Here is a tiny trained network, its code and every weight. The questions are about switching its units off for an input and a target symbol, where a switched-off unit gives its printed mean instead of its output.

import numpy as np


def w(rows, s, z=0):
    codes = np.array(rows[::2]) - 128.0
    scale = np.full(codes.shape[1], s)
    scale[-1] = z or s
    return codes * scale


def f(y):
    return y / 2 * (1 + np.tanh(0.7978845608 * (y + 0.044715 * y**3)))


def softmax(a):
    e = np.exp(a - a.max(-1, keepdims=True))
    return e / e.sum(-1, keepdims=True)


def log_softmax(a):
    a = a - a.max(-1, keepdims=True)
    return a - np.log(np.exp(a).sum(-1, keepdims=True))


def net(x, mask):
    ids = ['αβγδεζημξστφψω'.index(c) for c in x.split()]
    T = len(ids)
    res = E[ids] + P[:T]
    u = 0
    for l in range(2):
        q, k, v = (res @ M[l].T for M in (Q, K, V))
        z = softmax(np.where(np.tri(T) > 0, q @ k.T / 2**0.5, -1e9)) @ v
        res = res + np.where(mask[u], z, O[l][:, -1]) @ O[l][:, :-1]
        u += 1
        y = f(res @ A[l][:, :-1].T + A[l][:, -1])
        res = res + np.where(mask[u : u + 4], y, B[l][:, -1]) @ B[l][:, :-1]
        u += 4
    return log_softmax(res[-1] @ U[:, :-1].T + U[:, -1])


Q, K, V, O, A, B = {}, {}, {}, {}, {}, {}
E = w([
[163,115,103],'α',
[132,106,71],'β',
[179,200,72],'γ',
[254,168,245],'δ',
[62,111,165],'ε',
[79,165,168],'ζ',
[46,171,166],'η',
[51,114,137],'μ',
[113,158,106],'ξ',
[114,153,97],'σ',
[104,56,121],'τ',
[109,88,150],'φ',
[97,227,123],'ψ',
[67,179,109],'ω',
],0.025)
P = w([
[167,11,241],'0',
[159,4,230],'1',
[164,45,222],'2',
[165,54,201],'3',
[163,61,197],'4',
[161,77,206],'5',
],0.0031)
Q[0] = w([
[2,202,134],'0.h0',
[93,94,84],'0.h0',
],0.0086)
K[0] = w([
[4,149,25],'0.h0',
[139,76,108],'0.h0',
],0.011)
V[0] = w([
[154,124,254],'0.h0',
[176,202,127],'0.h0',
],0.0051)
O[0] = w([
[81,151,253,252],'0.h0',
[110,240,118,144],'0.h0',
],0.0055,0.0018)
A[0] = w([
[205,81,83,227],'0.n0',
[164,3,107,1],'0.n1',
[230,36,150,93],'0.n2',
[240,111,219,135],'0.n3',
],0.006,0.0042)
B[0] = w([
[231,68,143,253],'0.n0',
[136,159,113,139],'0.n1',
[156,2,184,182],'0.n2',
[163,110,249,231],'0.n3',
],0.0047,0.002)
Q[1] = w([
[25,97,191],'1.h0',
[2,146,177],'1.h0',
],0.0056)
K[1] = w([
[177,65,173],'1.h0',
[42,223,253],'1.h0',
],0.0052)
V[1] = w([
[97,34,76],'1.h0',
[63,253,167],'1.h0',
],0.0065)
O[1] = w([
[1,69,101,1],'1.h0',
[38,142,106,222],'1.h0',
],0.0071,0.0026)
A[1] = w([
[76,93,48,151],'1.n0',
[2,68,74,84],'1.n1',
[105,156,243,2],'1.n2',
[4,169,51,18],'1.n3',
],0.0093,0.0082)
B[1] = w([
[202,32,59,197],'1.n0',
[97,2,62,254],'1.n1',
[60,141,6,230],'1.n2',
[184,228,23,233],'1.n3',
],0.0083,0.0043)
U = w([
[240,96,187,98],'α',
[221,90,47,19],'β',
[242,156,65,38],'γ',
[157,173,252,152],'δ',
[47,91,157,100],'ε',
[40,150,202,126],'ζ',
[52,144,83,55],'η',
[104,89,62,43],'μ',
[134,124,125,213],'ξ',
[137,122,104,252],'σ',
[147,72,141,114],'τ',
[109,97,232,166],'φ',
[126,177,102,126],'ψ',
[153,137,27,74],'ω',
],0.015,0.016)

Each question gives the input, a string of symbols that net reads in full, and the target symbol t.
The units are the heads (2 rows each of Q, K, V and O) and the neurons (one row each of A and B). Each row of codes is followed by its name. A weight is (code - 128) times the scale printed after its matrix; where a second scale follows, it is the last column's (O, A, B and U).
mask holds one flag per unit, layer by layer, with each layer's heads first. A switched-off unit (its flag False) gives its mean, the last column of its rows in O or B, instead of its output. The means were averaged over made-up inputs and are rounded, as every weight is.
A unit's drop is (log p(t) with every unit on - log p(t) with that unit switched off) / (log p(t) with every unit on - log p(t) with every unit switched off).
The circuit of an input: a set's keep is (log p(t) with only the set's units on - log p(t) with every unit switched off) / (log p(t) with every unit on - log p(t) with every unit switched off). Starting from all 10 units, units are removed one at a time, each time the one whose removal leaves the highest keep (on an exact tie, the one counted first), for as long as the keep stays at least 0.8.
circuit, biggest first: the units of the circuit, biggest drop first
unit that matters most: the unit with the biggest drop
top k neurons: the k neurons with the biggest drops, biggest first
k most important neurons of layer l: the k neurons of layer l with the biggest drops, biggest first
drop when u is switched off: that unit's drop, to one decimal
input ω γ α ψ δ φ, target δ: circuit, biggest first : 1.h0, 0.h0, 1.n1
input ζ μ α ε ε, target ε: circuit, biggest first : 1.n1, 1.h0, 1.n3
input τ α μ, target μ: top 4 neurons : 1.n1, 1.n0, 0.n3, 0.n0
input ψ α φ, target φ: 3 most important neurons of layer 1 : 1.n3, 1.n2, 1.n0
input ζ α ω φ ω, target ω: 2 most important neurons of layer 1 : 1.n3, 1.n0
input τ α ε μ β, target β: unit that matters most : 1.n0
input α γ ψ, target ψ: top 2 neurons : 1.n3, 0.n0
input γ ζ δ ζ, target δ: 3 most important neurons of layer 1 : 1.n1, 1.n3, 1.n0
input φ ε η, target η: 3 most important neurons of layer 1 : 1.n3, 1.n2, 1.n1
input ε μ β τ τ α, target α: 2 most important neurons of layer 0 : 0.n0, 0.n2
input ε τ γ τ, target τ: 2 most important neurons of layer 1 : 1.n3, 1.n2
input ε γ φ μ μ μ, target μ: drop when 0.n3 is switched off : 0.1
input μ δ α, target δ: drop when 1.h0 is switched off : 0.1
input τ μ δ ψ, target δ: unit that matters most : 1.h0
input ψ β β β, target β: drop when 1.n0 is switched off : 0.4
input σ δ γ ψ η, target δ: 2 most important neurons of layer 1 : 1.n1, 1.n3
input ω φ μ η ψ ω, target ω: 3 most important neurons of layer 1 : 1.n3, 1.n0, 1.n1
input τ γ ω ω η, target η: 2 most important neurons of layer 1 : 1.n3, 1.n1
